Below is a small trained network, with its code and all its weights. Each question gives an input and a target symbol and asks what happens when units are switched off, that is, made to give their printed mean instead of their output.

import numpy as np


def w(rows, s, z=0):
    codes = np.array(rows[::2]) - 128.0
    scale = np.full(codes.shape[1], s)
    scale[-1] = z or s
    return codes * scale


def norm(h):
    return h / np.sqrt((h * h).mean(-1, keepdims=True) + 1e-5)


def f(y):
    return np.maximum(y, 0)


def softmax(a):
    e = np.exp(a - a.max(-1, keepdims=True))
    return e / e.sum(-1, keepdims=True)


def log_softmax(a):
    a = a - a.max(-1, keepdims=True)
    return a - np.log(np.exp(a).sum(-1, keepdims=True))


def net(x, mask):
    ids = ['Λεθτψω'.index(c) for c in x.split()]
    T = len(ids)
    res = E[ids] + P[:T]
    u = 0
    for l in range(3):
        q, k, v = (norm(res) @ M[l].T for M in (Q, K, V))
        z = softmax(np.where(np.tri(T) > 0, q @ k.T / 4**0.5, -1e9)) @ v
        res = res + np.where(mask[u], z, O[l][:, -1]) @ O[l][:, :-1]
        u += 1
        y = f(norm(res) @ A[l][:, :-1].T + A[l][:, -1])
        res = res + np.where(mask[u : u + 12], y, B[l][:, -1]) @ B[l][:, :-1]
        u += 12
    return log_softmax(norm(res)[-1] @ U[:, :-1].T + U[:, -1])


Q, K, V, O, A, B = {}, {}, {}, {}, {}, {}
E = w([
[72,133,121,5],'Λ',
[166,198,64,51],'ε',
[99,129,147,8],'θ',
[10,135,152,219],'τ',
[131,24,134,96],'ψ',
[237,32,183,101],'ω',
],0.0019)
P = w([
[131,128,69,137],'0',
[118,141,116,172],'1',
[87,102,110,203],'2',
[160,89,149,174],'3',
[129,166,102,158],'4',
[82,118,112,229],'5',
[155,98,151,186],'6',
[173,167,71,127],'7',
[73,122,120,248],'8',
],0.0014)
Q[0] = w([
[240,152,164,208],'L0H0',
[123,112,100,181],'L0H0',
[229,251,126,153],'L0H0',
[117,137,190,149],'L0H0',
],0.0027)
K[0] = w([
[4,83,92,81],'L0H0',
[146,65,144,61],'L0H0',
[70,161,60,37],'L0H0',
[90,70,154,108],'L0H0',
],0.0026)
V[0] = w([
[125,197,57,136],'L0H0',
[89,79,204,173],'L0H0',
[101,141,121,77],'L0H0',
[254,98,253,178],'L0H0',
],0.002)
O[0] = w([
[117,231,34,156,108],'L0H0',
[114,5,101,87,139],'L0H0',
[142,108,92,186,158],'L0H0',
[212,24,128,103,2],'L0H0',
],0.0016,0.0011)
A[0] = w([
[97,123,97,103,59],'L0N0',
[81,140,129,88,208],'L0N1',
[179,67,116,58,40],'L0N2',
[154,66,114,152,254],'L0N3',
[205,181,184,168,67],'L0N4',
[121,160,87,93,152],'L0N5',
[91,105,116,80,216],'L0N6',
[122,149,175,246,106],'L0N7',
[254,133,125,120,143],'L0N8',
[82,93,151,151,82],'L0N9',
[96,112,152,164,189],'L0N10',
[82,151,59,118,173],'L0N11',
],0.0031,0.00043)
B[0] = w([
[153,136,154,146,179],'L0N0',
[99,128,169,210,235],'L0N1',
[36,158,135,206,233],'L0N2',
[147,250,26,56,230],'L0N3',
[177,119,99,64,150],'L0N4',
[165,150,83,201,212],'L0N5',
[97,155,200,141,234],'L0N6',
[216,103,115,162,242],'L0N7',
[164,60,174,178,195],'L0N8',
[146,102,130,50,223],'L0N9',
[100,90,76,93,219],'L0N10',
[153,96,206,166,254],'L0N11',
],0.0016,0.0013)
Q[1] = w([
[166,107,101,85],'L1H0',
[86,76,178,96],'L1H0',
[2,98,187,176],'L1H0',
[151,156,133,95],'L1H0',
],0.0037)
K[1] = w([
[66,224,227,103],'L1H0',
[99,6,153,249],'L1H0',
[222,18,137,154],'L1H0',
[116,246,100,172],'L1H0',
],0.0021)
V[1] = w([
[90,92,24,87],'L1H0',
[120,141,254,211],'L1H0',
[185,15,239,35],'L1H0',
[164,131,79,185],'L1H0',
],0.0017)
O[1] = w([
[122,86,252,117,190],'L1H0',
[145,176,125,2,168],'L1H0',
[85,205,58,220,2],'L1H0',
[196,59,59,163,115],'L1H0',
],0.0016,0.00062)
A[1] = w([
[122,70,127,124,97],'L1N0',
[200,253,49,163,98],'L1N1',
[113,216,150,141,92],'L1N2',
[88,121,182,190,149],'L1N3',
[48,130,114,138,117],'L1N4',
[192,198,61,108,254],'L1N5',
[132,168,151,194,233],'L1N6',
[104,215,47,165,115],'L1N7',
[107,103,53,105,4],'L1N8',
[116,96,74,166,232],'L1N9',
[132,176,175,97,112],'L1N10',
[106,161,130,22,52],'L1N11',
],0.0026,0.00028)
B[1] = w([
[110,212,95,136,192],'L1N0',
[44,122,52,144,222],'L1N1',
[188,207,81,113,205],'L1N2',
[185,101,139,52,252],'L1N3',
[183,89,196,109,248],'L1N4',
[32,47,111,206,201],'L1N5',
[135,100,2,97,201],'L1N6',
[62,204,146,112,212],'L1N7',
[133,181,131,94,157],'L1N8',
[160,156,122,82,214],'L1N9',
[167,196,118,163,182],'L1N10',
[148,80,94,196,200],'L1N11',
],0.0017,0.0013)
Q[2] = w([
[254,221,78,93],'L2H0',
[114,84,104,207],'L2H0',
[84,85,226,148],'L2H0',
[69,188,213,74],'L2H0',
],0.0033)
K[2] = w([
[3,186,248,133],'L2H0',
[142,98,122,71],'L2H0',
[176,157,30,84],'L2H0',
[116,174,51,152],'L2H0',
],0.0042)
V[2] = w([
[97,87,100,77],'L2H0',
[62,122,83,134],'L2H0',
[154,134,221,151],'L2H0',
[140,110,86,4],'L2H0',
],0.0024)
O[2] = w([
[156,187,92,113,224],'L2H0',
[51,104,150,119,255],'L2H0',
[158,112,168,164,87],'L2H0',
[164,118,67,3,106],'L2H0',
],0.0041,0.00063)
A[2] = w([
[254,91,112,169,210],'L2N0',
[158,48,137,141,138],'L2N1',
[113,74,100,151,170],'L2N2',
[115,87,191,96,249],'L2N3',
[144,137,70,75,99],'L2N4',
[155,182,124,134,116],'L2N5',
[111,140,147,182,16],'L2N6',
[84,112,123,140,34],'L2N7',
[78,136,57,131,255],'L2N8',
[89,121,125,130,33],'L2N9',
[101,110,108,151,79],'L2N10',
[174,194,124,156,96],'L2N11',
],0.0041,0.00076)
B[2] = w([
[160,90,2,206,186],'L2N0',
[59,242,94,78,183],'L2N1',
[159,84,147,63,197],'L2N2',
[180,109,50,172,215],'L2N3',
[138,152,202,126,176],'L2N4',
[189,83,160,163,149],'L2N5',
[163,93,198,97,165],'L2N6',
[158,174,103,146,170],'L2N7',
[129,98,203,107,254],'L2N8',
[164,130,92,142,158],'L2N9',
[165,164,158,94,170],'L2N10',
[198,94,122,146,149],'L2N11',
],0.0024,0.0023)
U = w([
[108,230,192,99,2],'Λ',
[30,221,75,166,150],'ε',
[236,199,176,159,65],'θ',
[69,42,207,220,192],'τ',
[132,71,119,2,174],'ψ',
[207,73,31,186,167],'ω',
],0.0084,0.0039)

Each question gives the input, a string of symbols that net reads in full, and the target symbol t.
The units are the heads (4 rows each of Q, K, V and O) and the neurons (one row each of A and B). Each row of codes is followed by its name. A weight is (code - 128) times the scale printed after its matrix; where a second scale follows, it is the last column's (O, A, B and U).
mask holds one flag per unit, layer by layer, with each layer's heads first. A switched-off unit (its flag False) gives its mean, the last column of its rows in O or B, instead of its output. The means were averaged over made-up inputs and are rounded, as every weight is.
A unit's drop is (log p(t) with every unit on - log p(t) with that unit switched off) / (log p(t) with every unit on - log p(t) with every unit switched off).
unit that matters most: the unit with the biggest drop
top k neurons: the k neurons with the biggest drops, biggest first
k most important neurons of layer l: the k neurons of layer l with the biggest drops, biggest first
drop of u: that unit's drop, to one decimal
input ψ τ ε Λ ψ τ τ, target ψ: top 2 neurons	L2N2; L0N11
input ψ τ τ ψ θ, target θ: top 2 neurons	L1N1; L1N5
input τ τ τ τ ε ε τ τ, target τ: top 3 neurons	L0N3; L2N1; L0N7
input τ θ θ, target τ: 4 most important neurons of layer 1	L1N6; L1N11; L1N1; L1N9
input τ θ τ τ ψ ε ε, target ψ: 2 most important neurons of layer 0	L0N8; L0N2
input θ Λ ψ τ, target ψ: 2 most important neurons of layer 0	L0N10; L0N11
input Λ τ ψ ε τ ε ε, target τ: unit that matters most	L2N8
input ψ ε τ ω θ ψ Λ ε, target ε: 2 most important neurons of layer 1	L1N1; L1N5
input τ ψ ε Λ ω Λ, target ω: 3 most important neurons of layer 0	L0N3; L0N2; L0N11
input ε θ θ, target ε: 2 most important neurons of layer 0	L0N7; L0N6
input θ ω ψ τ, target ω: 3 most important neurons of layer 1	L1N1; L1N7; L1N3
input ω ε ε ω θ ψ τ Λ, target Λ: top 2 neurons	L2N8; L2N0
input ψ ε ψ ψ τ ψ θ ω θ, target ω: 4 most important neurons of layer 2	L2N3; L2N8; L2N1; L2N4
input ε τ Λ Λ, target τ: 4 most important neurons of layer 0	L0N1; L0N3; L0N6; L0N7
input θ τ Λ ε, target τ: top 4 neurons	L2N8; L1N5; L2N1; L0N8
input Λ θ ψ ψ τ τ θ, target τ: top neuron	L1N6
input Λ τ ψ ε ψ θ τ ψ Λ, target ψ: 3 most important neurons of layer 0	L0N3; L0N2; L0N11
input τ θ τ Λ, target τ: 2 most important neurons of layer 0	L0N6; L0N1
input ε θ θ ω τ ω θ θ, target θ: 2 most important neurons of layer 1	L1N10; L1N2
input ε ω ψ τ Λ, target Λ: unit that matters most	L0N7
input ψ ε ω θ, target ω: drop of L2N4	0.1
input τ ψ ψ θ ψ ψ ε, target ψ: drop of L0N7	0.3
input ψ τ τ Λ τ ω τ τ, target τ: drop of L2H0	0.9
input ε τ ω τ, target ω: drop of L1N1	0.4
